Here is a tiny trained network, its code and every weight. The questions are about switching its units off for an input and a class, where a switched-off unit gives its printed mean instead of its output.

import numpy as np


def w(rows, s, z=0):
    codes = np.array(rows[::2]) - 128.0
    scale = np.full(codes.shape[1], s)
    scale[-1] = z or s
    return codes * scale


def norm(h):
    return h / np.sqrt((h * h).mean(-1, keepdims=True) + 1e-5)


def f(y):
    return y / 2 * (1 + np.tanh(0.7978845608 * (y + 0.044715 * y**3)))


def log_softmax(a):
    a = a - a.max(-1, keepdims=True)
    return a - np.log(np.exp(a).sum(-1, keepdims=True))


def net(x, mask):
    res = np.array(x, float).reshape(1, 6) / 4 @ E
    u = 0
    for l in range(2):
        y = f(norm(res) @ A[l][:, :-1].T + A[l][:, -1])
        res = res + np.where(mask[u : u + 7], y, B[l][:, -1]) @ B[l][:, :-1]
        u += 7
    return log_softmax(norm(res)[-1] @ U[:, :-1].T + U[:, -1])


A, B = {}, {}
E = w([
[140,116,193,127,98,155,147,114,106,168,161],'x0',
[80,220,60,128,161,143,165,153,102,199,127],'x1',
[176,65,134,161,132,78,143,133,87,198,125],'x2',
[228,145,181,146,52,98,189,132,156,145,135],'x3',
[2,27,46,164,67,86,79,111,149,124,105],'x4',
[117,111,97,57,107,177,156,114,95,146,154],'x5',
],0.0076)
A[0] = w([
[197,216,84,125,107,196,185,67,111,226,154,66],'L0N0',
[86,64,137,195,157,2,86,113,159,127,156,61],'L0N1',
[50,123,114,31,16,223,112,139,72,88,211,163],'L0N2',
[27,132,87,102,154,195,56,151,101,140,47,249],'L0N3',
[123,54,71,177,129,135,40,113,99,201,131,175],'L0N4',
[104,172,134,171,74,124,191,140,98,173,119,163],'L0N5',
[124,147,131,105,118,152,49,118,178,59,147,7],'L0N6',
],0.0059,0.002)
B[0] = w([
[120,163,13,104,120,127,146,181,35,66,190,202],'L0N0',
[106,235,87,246,55,143,220,157,96,213,65,194],'L0N1',
[113,112,93,203,84,128,69,162,114,88,2,222],'L0N2',
[157,104,117,62,226,189,91,194,118,43,62,254],'L0N3',
[236,94,166,125,51,109,185,69,213,95,71,199],'L0N4',
[52,194,194,83,150,132,106,82,87,38,150,158],'L0N5',
[83,104,36,97,130,186,181,179,119,217,115,154],'L0N6',
],0.0064,0.0057)
A[1] = w([
[81,159,77,162,35,219,52,212,145,78,57,234],'L1N0',
[235,32,161,157,148,133,132,130,177,43,105,110],'L1N1',
[41,134,59,189,105,198,6,147,183,79,147,250],'L1N2',
[174,84,147,117,79,141,233,176,126,77,166,109],'L1N3',
[181,216,234,235,122,48,8,194,114,103,132,222],'L1N4',
[184,51,245,104,98,190,62,66,120,141,189,134],'L1N5',
[61,104,141,108,122,41,191,68,98,254,78,3],'L1N6',
],0.0056,0.0018)
B[1] = w([
[98,101,122,71,185,202,136,35,99,122,130,254],'L1N0',
[80,96,213,127,181,89,123,159,129,149,93,184],'L1N1',
[83,94,112,102,191,101,108,56,99,95,95,211],'L1N2',
[181,119,155,76,105,112,59,135,213,67,159,162],'L1N3',
[69,71,108,64,121,119,73,1,118,81,64,181],'L1N4',
[96,72,157,111,104,91,53,167,215,156,75,162],'L1N5',
[185,139,60,107,58,111,165,123,151,111,166,133],'L1N6',
],0.0089,0.0085)
U = w([
[110,150,113,216,150,140,135,229,194,222,221,3],'0',
[217,196,172,65,47,121,232,118,119,84,222,50],'1',
[40,96,73,84,168,169,134,61,90,71,35,234],'2',
[164,98,71,200,2,92,255,128,191,192,100,55],'3',
[114,219,54,94,167,184,222,219,55,161,200,111],'4',
[192,55,235,78,86,74,115,154,185,143,120,91],'5',
],0.0096,0.0046)

Each question gives the input, the list of numbers given to net, and the class t.
The units are the neurons (one row each of A and B). Each row of codes is followed by its name. A weight is (code - 128) times the scale printed after its matrix; where a second scale follows, it is the last column's (A, B and U).
mask holds one flag per neuron, layer by layer. A switched-off neuron (its flag False) gives its mean, the last column of its row in B, instead of its output. The means were averaged over made-up inputs and are rounded, as every weight is.
A unit's drop is (log p(t) with every unit on - log p(t) with that unit switched off) / (log p(t) with every unit on - log p(t) with every unit switched off).
The circuit of an input: a set's keep is (log p(t) with only the set's units on - log p(t) with every unit switched off) / (log p(t) with every unit on - log p(t) with every unit switched off). Starting from the 12 units with the biggest drops (on a tie, the unit counted first), units are removed one at a time, each time the one whose removal leaves the highest keep (on an exact tie, the one counted first), for as long as the keep stays at least 0.8.
units of the circuit, in order: the units of the circuit, biggest drop first
unit that matters most: the unit with the biggest drop
top k neurons: the k neurons with the biggest drops, biggest first
k most important neurons of layer l: the k neurons of layer l with the biggest drops, biggest first
drop when u is switched off: that unit's drop, to one decimal
input [-4,-3,-8,2,-5,-3], class 5: top 3 neurons : L0N2; L0N1; L0N0
input [6,-5,5,-6,0,5], class 5: unit that matters most : L0N4
input [-5,3,-6,-1,-7,-6], class 4: units of the circuit, in order : L0N2; L1N2
input [6,-7,2,-8,-7,-5], class 5: 3 most important neurons of layer 1 : L1N5; L1N0; L1N2
input [-5,-1,-3,2,-4,7], class 4: units of the circuit, in order : L1N4; L1N2
input [1,6,-6,4,-4,-4], class 1: 2 most important neurons of layer 0 : L0N2; L0N3
input [3,2,3,4,0,-2], class 1: top 2 neurons : L0N2; L0N0
input [-5,1,8,-2,-2,-7], class 3: units of the circuit, in order : L0N1; L0N3; L1N2
input [0,5,0,-8,-7,6], class 4: units of the circuit, in order : L1N4; L1N2
input [-1,0,5,7,2,5], class 1: top 2 neurons : L0N3; L0N0
input [3,6,-7,-3,-7,6], class 4: top 2 neurons : L1N4; L0N0
input [-1,-4,2,4,3,-5], class 3: units of the circuit, in order : L0N1; L0N3
input [7,-8,0,-5,-1,-1], class 5: units of the circuit, in order : L1N5; L0N3
input [-4,-2,-3,3,-7,1], class 1: unit that matters most : L0N0
input [-3,7,8,3,-1,-2], class 4: top 2 neurons : L0N0; L0N5
input [2,-1,5,-4,3,-1], class 3: 2 most important neurons of layer 0 : L0N1; L0N4
input [-7,-2,-2,6,-5,2], class 1: 4 most important neurons of layer 0 : L0N0; L0N2; L0N4; L0N3
input [8,-2,8,1,2,-2], class 3: top 3 neurons : L0N1; L0N3; L1N6
input [-4,3,7,2,-3,6], class 4: 2 most important neurons of layer 0 : L0N0; L0N4
input [1,2,8,3,1,-8], class 3: top neuron : L0N1
input [-6,-6,-4,8,1,-3], class 5: 2 most important neurons of layer 0 : L0N2; L0N3
input [8,1,6,1,2,-6], class 3: 2 most important neurons of layer 0 : L0N1; L0N3
input [-3,-6,7,-5,-2,0], class 5: drop when L0N4 is switched off : 0.2
